Below is a small trained network, with its code and all its weights. Each question gives an input and a class and asks what happens when units are switched off, that is, made to give their printed mean instead of their output.

import numpy as np


def w(rows, s, z=0):
    codes = np.array(rows[::2]) - 128.0
    scale = np.full(codes.shape[1], s)
    scale[-1] = z or s
    return codes * scale


def f(y):
    return y / 2 * (1 + np.tanh(0.7978845608 * (y + 0.044715 * y**3)))


def log_softmax(a):
    a = a - a.max(-1, keepdims=True)
    return a - np.log(np.exp(a).sum(-1, keepdims=True))


def net(x, mask):
    res = np.array(x, float).reshape(1, 4) / 4 @ E
    y = f(res @ A[0][:, :-1].T + A[0][:, -1])
    res = res + np.where(mask, y, B[0][:, -1]) @ B[0][:, :-1]
    return log_softmax(res[-1] @ U[:, :-1].T + U[:, -1])


A, B = {}, {}
E = w([
[66,23,97,12,98,181,226,144],'x0',
[91,150,155,189,20,73,209,26],'x1',
[180,81,45,78,71,113,36,1],'x2',
[190,201,145,11,162,11,180,124],'x3',
],0.0061)
A[0] = w([
[59,64,90,38,107,165,179,154,89],'n0',
[187,99,61,91,104,120,48,54,80],'n1',
[187,212,151,230,156,76,60,125,6],'n2',
[76,190,212,155,163,141,170,202,81],'n3',
[82,40,105,60,114,146,199,149,86],'n4',
[58,114,101,232,110,211,76,117,61],'n5',
[148,97,104,78,206,160,62,189,66],'n6',
[78,158,201,142,181,113,209,211,19],'n7',
[160,110,98,65,205,185,62,195,68],'n8',
[97,145,197,156,189,133,190,198,109],'n9',
[95,136,184,156,176,131,216,204,63],'n10',
[129,116,117,122,218,141,131,197,43],'n11',
[173,225,117,1,171,50,187,110,20],'n12',
[180,218,155,216,148,111,15,137,78],'n13',
[175,88,44,84,90,108,51,73,23],'n14',
[185,85,54,91,88,118,63,64,49],'n15',
[56,60,105,215,134,199,104,117,56],'n16',
[180,187,150,20,167,25,206,101,5],'n17',
[91,74,97,28,101,186,207,142,55],'n18',
[173,100,40,70,102,117,44,65,93],'n19',
[173,67,68,62,94,106,66,53,44],'n20',
[51,67,89,45,111,158,187,134,23],'n21',
[65,101,99,191,98,221,90,124,2],'n22',
[146,104,97,69,236,173,30,183,10],'n23',
[42,135,175,181,39,72,212,32,14],'n24',
[81,161,140,180,16,90,212,65,32],'n25',
[74,54,119,191,98,251,116,121,13],'n26',
],0.0058,0.0015)
B[0] = w([
[87,199,118,133,200,107,61,63,223],'n0',
[53,102,115,207,79,152,178,153,219],'n1',
[82,190,99,158,235,102,45,73,216],'n2',
[63,102,98,205,83,149,165,150,197],'n3',
[85,183,114,140,196,115,71,78,217],'n4',
[172,96,90,65,135,61,69,183,208],'n5',
[166,86,213,117,133,185,131,86,190],'n6',
[74,99,125,201,85,128,153,145,203],'n7',
[194,76,217,108,121,183,131,87,203],'n8',
[77,101,120,191,84,148,165,131,195],'n9',
[69,108,116,210,84,141,173,137,193],'n10',
[130,102,174,158,96,162,142,143,164],'n11',
[178,61,98,104,116,44,70,204,254],'n12',
[91,215,91,138,235,101,57,50,229],'n13',
[78,94,128,214,98,151,170,151,211],'n14',
[75,99,126,208,85,144,180,154,213],'n15',
[182,63,82,61,122,47,99,196,197],'n16',
[177,26,100,103,120,38,52,192,252],'n17',
[89,196,103,149,224,100,42,62,228],'n18',
[78,93,125,196,79,160,163,146,228],'n19',
[68,104,114,209,80,141,151,152,224],'n20',
[99,195,97,161,255,104,20,66,211],'n21',
[156,64,95,108,110,58,94,176,185],'n22',
[174,66,209,129,130,183,114,97,207],'n23',
[213,72,230,119,131,197,93,97,227],'n24',
[203,66,228,108,130,192,106,76,215],'n25',
[183,82,94,88,143,60,81,177,207],'n26',
],0.0071,0.0051)
U = w([
[96,191,91,134,194,106,84,53,118],'0',
[194,81,82,88,112,44,104,230,107],'1',
[57,111,118,190,73,167,178,162,105],'2',
[212,96,250,107,121,202,126,77,110],'3',
[134,177,87,71,108,152,166,135,251],'4',
[152,180,103,70,110,154,172,131,80],'5',
],0.011,0.013)

Each question gives the input, the list of numbers given to net, and the class t.
The units are the neurons (one row each of A and B). Each row of codes is followed by its name. A weight is (code - 128) times the scale printed after its matrix; where a second scale follows, it is the last column's (A, B and U).
mask holds one flag per neuron, in row order. A switched-off neuron (its flag False) gives its mean, the last column of its row in B, instead of its output. The means were averaged over made-up inputs and are rounded, as every weight is.
A unit's drop is (log p(t) with every unit on - log p(t) with that unit switched off) / (log p(t) with every unit on - log p(t) with every unit switched off).
The circuit of an input: a set's keep is (log p(t) with only the set's units on - log p(t) with every unit switched off) / (log p(t) with every unit on - log p(t) with every unit switched off). Starting from the 12 units with the biggest drops (on a tie, the unit counted first), units are removed one at a time, each time the one whose removal leaves the highest keep (on an exact tie, the one counted first), for as long as the keep stays at least 0.8.
circuit, biggest first: the units of the circuit, biggest drop first
top k neurons: the k neurons with the biggest drops, biggest first
drop when u is switched off: that unit's drop, to one decimal
input [-5,-1,-6,-6], class 1: circuit, biggest first -> n5
input [-3,-5,5,-4], class 2: circuit, biggest first -> n1; n19
input [3,8,8,-2], class 2: top 4 neurons -> n20; n1; n15; n14
input [-3,-8,5,-6], class 3: top 3 neurons -> n23; n8; n6
input [8,8,2,-1], class 0: top 2 neurons -> n21; n18
input [4,-2,-2,4], class 0: circuit, biggest first -> n18; n0
input [-5,6,-7,6], class 2: top 2 neurons -> n3; n7
input [6,-8,-3,-6], class 3: top 3 neurons -> n8; n23; n6
input [-7,1,-8,7], class 2: top 3 neurons -> n3; n7; n9
input [0,8,-1,-8], class 1: top 3 neurons -> n16; n5; n26
input [7,-7,0,1], class 0: top 4 neurons -> n18; n21; n0; n4
input [0,-6,6,1], class 2: drop when n14 is switched off -> 0.1
input [-3,2,3,1], class 4: drop when n13 is switched off -> 0.0
input [3,-4,1,-5], class 1: circuit, biggest first -> n26
input [-2,-2,0,3], class 4: drop when n16 is switched off -> 0.3
